Here is a tiny trained network, its code and every weight. The questions are about switching its units off for an input and a class, where a switched-off unit gives its printed mean instead of its output.

import numpy as np


def w(rows, s, z=0):
    codes = np.array(rows[::2]) - 128.0
    scale = np.full(codes.shape[1], s)
    scale[-1] = z or s
    return codes * scale


def norm(h):
    return h / np.sqrt((h * h).mean(-1, keepdims=True) + 1e-5)


def f(y):
    return y / 2 * (1 + np.tanh(0.7978845608 * (y + 0.044715 * y**3)))


def log_softmax(a):
    a = a - a.max(-1, keepdims=True)
    return a - np.log(np.exp(a).sum(-1, keepdims=True))


def net(x, mask):
    res = np.array(x, float).reshape(1, 3) / 4 @ E
    u = 0
    for l in range(3):
        y = f(norm(res) @ A[l][:, :-1].T + A[l][:, -1])
        res = res + np.where(mask[u : u + 6], y, B[l][:, -1]) @ B[l][:, :-1]
        u += 6
    return log_softmax(norm(res)[-1] @ U[:, :-1].T + U[:, -1])


A, B = {}, {}
E = w([
[46,148,102,143,255,103],'x0',
[131,123,138,128,132,132],'x1',
[151,106,215,95,151,9],'x2',
],0.0076)
A[0] = w([
[145,103,183,83,111,123,108],'0.n1',
[155,118,49,115,34,255,247],'0.n2',
[68,135,67,85,171,171,124],'0.n3',
[144,111,136,89,38,15,110],'0.n4',
[75,100,96,99,195,30,15],'0.n5',
[36,115,67,130,204,235,7],'0.n6',
],0.009,0.0012)
B[0] = w([
[218,139,42,58,172,114,152],'0.n1',
[29,77,204,24,165,138,254],'0.n2',
[148,177,157,254,120,101,192],'0.n3',
[203,87,130,218,87,80,193],'0.n4',
[38,64,171,38,99,234,198],'0.n5',
[242,166,41,217,122,121,239],'0.n6',
],0.0091,0.0097)
A[1] = w([
[170,212,126,174,131,31,163],'1.n1',
[1,79,203,37,209,157,180],'1.n2',
[27,130,211,116,152,104,99],'1.n3',
[16,118,181,40,172,191,158],'1.n4',
[140,149,70,124,149,94,93],'1.n5',
[78,118,94,101,148,119,8],'1.n6',
],0.013,0.0017)
B[1] = w([
[63,82,126,107,120,194,172],'1.n1',
[57,148,154,41,11,188,251],'1.n2',
[96,97,149,32,102,215,184],'1.n3',
[53,59,197,42,84,143,231],'1.n4',
[116,196,241,85,151,61,136],'1.n5',
[147,96,149,121,119,165,137],'1.n6',
],0.011,0.019)
A[2] = w([
[183,122,179,134,82,131,59],'2.n1',
[253,102,122,115,113,50,191],'2.n2',
[166,147,98,107,146,137,162],'2.n3',
[181,121,110,164,65,110,66],'2.n4',
[117,179,139,13,137,108,99],'2.n5',
[129,148,90,210,176,105,251],'2.n6',
],0.014,0.0019)
B[2] = w([
[72,118,122,194,192,146,180],'2.n1',
[113,8,139,178,132,35,241],'2.n2',
[113,126,141,173,39,130,122],'2.n3',
[87,124,147,101,210,96,186],'2.n4',
[62,123,121,95,103,209,237],'2.n5',
[107,188,166,204,109,164,254],'2.n6',
],0.014,0.0075)
U = w([
[43,92,179,15,59,192,208],'0',
[189,156,100,91,156,103,3],'1',
[123,6,145,161,174,19,221],'2',
[185,164,101,91,150,92,4],'3',
[178,150,111,102,150,110,36],'4',
[121,225,136,247,133,181,225],'5',
[185,175,94,89,129,76,28],'6',
],0.012,0.005)

Each question gives the input, the list of numbers given to net, and the class t.
The units are the neurons (one row each of A and B). Each row of codes is followed by its name. A weight is (code - 128) times the scale printed after its matrix; where a second scale follows, it is the last column's (A, B and U).
mask holds one flag per neuron, layer by layer. A switched-off neuron (its flag False) gives its mean, the last column of its row in B, instead of its output. The means were averaged over made-up inputs and are rounded, as every weight is.
A unit's drop is (log p(t) with every unit on - log p(t) with that unit switched off) / (log p(t) with every unit on - log p(t) with every unit switched off).
top k neurons: the k neurons with the biggest drops, biggest first
k most important neurons of layer l: the k neurons of layer l with the biggest drops, biggest first
drop of u: that unit's drop, to one decimal
input [2,-6,-5], class 5: top 3 neurons	(0.n6 1.n4 1.n2)
input [4,5,-1], class 5: top 2 neurons	(1.n4 1.n2)
input [-1,-7,1], class 2: top 2 neurons	(0.n4 1.n2)
input [6,2,0], class 5: top 2 neurons	(0.n2 0.n6)
input [0,-2,8], class 2: top 3 neurons	(0.n4 0.n2 1.n2)
input [-1,1,6], class 2: top 3 neurons	(1.n2 0.n2 0.n4)
input [-1,-2,7], class 2: top 2 neurons	(0.n4 0.n2)
input [7,-8,-2], class 5: top 2 neurons	(1.n2 1.n4)
input [4,-6,-8], class 5: top 2 neurons	(0.n6 1.n2)
input [1,-8,-4], class 5: top 2 neurons	(0.n6 1.n4)
input [0,-7,4], class 2: top 3 neurons	(0.n4 0.n2 1.n2)
input [0,7,4], class 2: top neuron	(0.n4)
input [-7,-8,1], class 2: 2 most important neurons of layer 1	(1.n2 1.n4)
input [3,6,-7], class 5: most important neuron of layer 0	(0.n6)
input [3,-2,-5], class 5: drop of 1.n4	0.1
